grid =
[[  23.9   -5.0  157.2  -28.9 -109.2]
 [  31.7   -6.0  140.7  -11.5 -109.9]
 [  24.8 -169.3  129.0 -144.4  -71.2]
 [  13.6  -25.7   48.1   -3.7 -160.4]
 [ -72.2   97.1   14.4   -0.9 -177.2]
 [   5.4  -11.7    9.5  -44.8 -135.4]
 [ -11.3    2.8   86.1   -3.3  -68.8]
 [  38.5    1.7  160.7  -11.5  -98.4]
 [  -6.2  -19.9   39.2   -6.6 -171.4]
 [   2.6  -13.1   -3.0  -39.4 -134.0]
 [   3.3   14.4   97.4   20.9  -51.7]
 [   1.3  -14.8   48.3   -9.1 -170.8]
 [  44.9    7.6  154.7  -16.6 -104.7]
 [  -2.3  -37.6   43.3   -3.4 -175.9]
 [  55.2 -124.5   82.4 -166.8  -45.4]
 [ -56.3   89.7   16.4    7.5 -192.8]]
grid[0,0] -> 23.9
grid[7,-3] -> 160.7
grid[10,0] -> 3.3
grid[-12,4] -> -177.2
grid[0] -> [23.9, -5.0, 157.2, -28.9, -109.2]
grid[0,-3] -> 157.2
grid[12,1] -> 7.6
grid[-1,3] -> 7.5
grid[-5,1] -> -14.8
grid[-10,-2] -> -3.3
grid[:, -4] -> [-5.0, -6.0, -169.3, -25.7, 97.1, -11.7, 2.8, 1.7, -19.9, -13.1, 14.4, -14.8, 7.6, -37.6, -124.5, 89.7]
grid[5,-2] -> -44.8
grid[:, 0] -> [23.9, 31.7, 24.8, 13.6, -72.2, 5.4, -11.3, 38.5, -6.2, 2.6, 3.3, 1.3, 44.9, -2.3, 55.2, -56.3]
grid[-14] -> [24.8, -169.3, 129.0, -144.4, -71.2]
grid[4,1] -> 97.1
grid[:, -2] -> [-28.9, -11.5, -144.4, -3.7, -0.9, -44.8, -3.3, -11.5, -6.6, -39.4, 20.9, -9.1, -16.6, -3.4, -166.8, 7.5]
grid[-7,3] -> -39.4
grid[-12,-5] -> -72.2
grid[-2] -> [55.2, -124.5, 82.4, -166.8, -45.4]
grid[8] -> [-6.2, -19.9, 39.2, -6.6, -171.4]
grid[-11,-3] -> 9.5
grid[-7,-3] -> -3.0
grid[-6,2] -> 97.4
grid[6,-3] -> 86.1
grid[-13,-3] -> 48.1
grid[-5,-2] -> -9.1
grid[:, 4] -> [-109.2, -109.9, -71.2, -160.4, -177.2, -135.4, -68.8, -98.4, -171.4, -134.0, -51.7, -170.8, -104.7, -175.9, -45.4, -192.8]
grid[-16,-1] -> -109.2
grid[6,1] -> 2.8
grid[7] -> [38.5, 1.7, 160.7, -11.5, -98.4]
grid[-12,2] -> 14.4
grid[-5,-3] -> 48.3

m =
[[ -2.8  -3.4   2.4  15.0  10.9   4.2 -34.2]
 [ -3.9  -1.4   2.7  13.8   8.9   4.7 -24.7]
 [ -3.2  -2.1  -5.6  -4.0  -6.8 -10.1  61.2]
 [  2.3   2.8   3.9   0.0   2.4   7.1 -33.2]
 [  7.4   8.9   1.1 -22.6 -13.2   1.7  -5.4]
 [ -0.2  -0.9  -3.3  -4.0  -3.9  -6.1   0.0]
 [ -1.2  -2.5  -5.5  -6.1  -6.9  -9.6  43.4]]
m[0][0] => -2.8
m[5][4] => -3.9
m[:, 1] => [-3.4, -1.4, -2.1, 2.8, 8.9, -0.9, -2.5]
m[6][3] => -6.1
m[1][2] => 2.7
m[6][6] => 43.4
m[:, 2] => [2.4, 2.7, -5.6, 3.9, 1.1, -3.3, -5.5]
m[1][5] => 4.7
m[1][4] => 8.9
m[3][5] => 7.1
m[:, 0] => [-2.8, -3.9, -3.2, 2.3, 7.4, -0.2, -1.2]
m[3] => [2.3, 2.8, 3.9, 0.0, 2.4, 7.1, -33.2]
m[3][1] => 2.8
m[2][0] => -3.2
m[6] => [-1.2, -2.5, -5.5, -6.1, -6.9, -9.6, 43.4]
m[4][1] => 8.9
m[:, 3] => [15.0, 13.8, -4.0, 0.0, -22.6, -4.0, -6.1]
m[4][3] => -22.6
m[1][3] => 13.8
m[4][6] => -5.4
m[0] => [-2.8, -3.4, 2.4, 15.0, 10.9, 4.2, -34.2]
m[4][5] => 1.7
m[4][0] => 7.4
m[4][4] => -13.2
m[5][6] => 0.0
m[2][1] => -2.1
m[5][5] => -6.1

A =
[[ -6.3  29.5  -3.8   9.2 -33.7  16.2 -15.4  28.7   1.1  -6.4  -4.8 -14.9
  -17.9 -20.0]
 [  2.0  14.0  -1.9   0.4   4.7  -5.7 -34.9 -14.0 -17.9  13.3  18.2  35.7
   10.0  -1.3]
 [  3.6 -25.2 -20.5  -9.1  -1.9  -8.1  -0.5  -7.2 -26.2  -1.4  13.9  -7.3
   27.7 -33.9]
 [-25.8   8.9  32.5  -9.9 -24.0  24.3  -9.7   9.8   7.2 -16.5 -16.9 -13.3
  -23.7  12.3]
 [ 16.0  -7.0 -11.3 -12.7 -13.8   0.1  23.0 -23.7 -19.2 -33.1   7.2  16.6
  -18.6  15.0]
 [ 33.1  -0.7 -20.8 -13.6  10.6  21.5 -10.9 -32.1  -0.9  -6.3  -7.9 -15.6
    9.1  19.0]
 [ 24.1   4.5 -27.9 -16.3  10.6   4.3   4.5 -35.3 -11.6   5.7   0.1 -15.5
   21.5  25.4]
 [ -5.8  38.0  -5.9   6.5  -7.1  21.1  -3.0  11.5  22.1   8.2  20.7  -8.1
  -19.0  13.7]
 [ -1.2 -21.8  -5.6  10.8  20.8  30.5   5.4 -22.8 -27.3   4.9  13.6  -7.0
   10.9 -21.7]
 [  4.5  -1.1 -13.4   1.7  19.6  16.3 -39.8  11.7   8.0 -24.8   6.3  19.5
   20.0 -21.7]
 [ -6.7  -8.6  17.9  13.7  20.8 -13.7  14.0 -38.1  14.6 -25.7  20.9   6.6
   11.9  17.2]
 [ -8.4  -6.5  -8.4 -14.9 -13.2 -19.5  -4.5  -1.1 -42.1  -2.5 -18.0  -9.0
  -37.1  -9.4]
 [  9.0  14.9 -15.2 -12.7  23.3  -1.1  -7.3   1.7 -13.6 -12.6 -10.7  -0.3
  -42.5  -4.7]
 [ -4.9  26.1  -0.9  -4.3  -7.8  13.5 -10.4   0.9  11.9  -1.0  47.1  14.1
   -1.8  32.2]
 [-18.6  -5.4   1.9  -8.4 -39.3  10.2 -25.5   5.2  24.0   4.4  17.2 -17.1
   15.7   6.5]]
A[0, 0] = -6.3
A[12, 3] = -12.7
A[0, 13] = -20.0
A[:, 12] = [-17.9, 10.0, 27.7, -23.7, -18.6, 9.1, 21.5, -19.0, 10.9, 20.0, 11.9, -37.1, -42.5, -1.8, 15.7]
A[10] = [-6.7, -8.6, 17.9, 13.7, 20.8, -13.7, 14.0, -38.1, 14.6, -25.7, 20.9, 6.6, 11.9, 17.2]
A[1, 8] = -17.9
A[:, 3] = [9.2, 0.4, -9.1, -9.9, -12.7, -13.6, -16.3, 6.5, 10.8, 1.7, 13.7, -14.9, -12.7, -4.3, -8.4]
A[14, 10] = 17.2
A[0, 4] = -33.7
A[7, 2] = -5.9
A[7, 8] = 22.1
A[7, 1] = 38.0
A[6, 12] = 21.5
A[1, 10] = 18.2
A[4] = [16.0, -7.0, -11.3, -12.7, -13.8, 0.1, 23.0, -23.7, -19.2, -33.1, 7.2, 16.6, -18.6, 15.0]
A[10, 13] = 17.2
A[3, 4] = -24.0
A[:, 4] = [-33.7, 4.7, -1.9, -24.0, -13.8, 10.6, 10.6, -7.1, 20.8, 19.6, 20.8, -13.2, 23.3, -7.8, -39.3]
A[9, 4] = 19.6
A[7, 7] = 11.5
A[:, 8] = [1.1, -17.9, -26.2, 7.2, -19.2, -0.9, -11.6, 22.1, -27.3, 8.0, 14.6, -42.1, -13.6, 11.9, 24.0]
A[8, 9] = 4.9
A[11] = [-8.4, -6.5, -8.4, -14.9, -13.2, -19.5, -4.5, -1.1, -42.1, -2.5, -18.0, -9.0, -37.1, -9.4]
A[:, 0] = [-6.3, 2.0, 3.6, -25.8, 16.0, 33.1, 24.1, -5.8, -1.2, 4.5, -6.7, -8.4, 9.0, -4.9, -18.6]
A[8, 10] = 13.6
A[11, 6] = -4.5
A[9, 10] = 6.3
A[6, 1] = 4.5
A[:, 7] = [28.7, -14.0, -7.2, 9.8, -23.7, -32.1, -35.3, 11.5, -22.8, 11.7, -38.1, -1.1, 1.7, 0.9, 5.2]
A[4, 8] = -19.2
A[3, 3] = -9.9
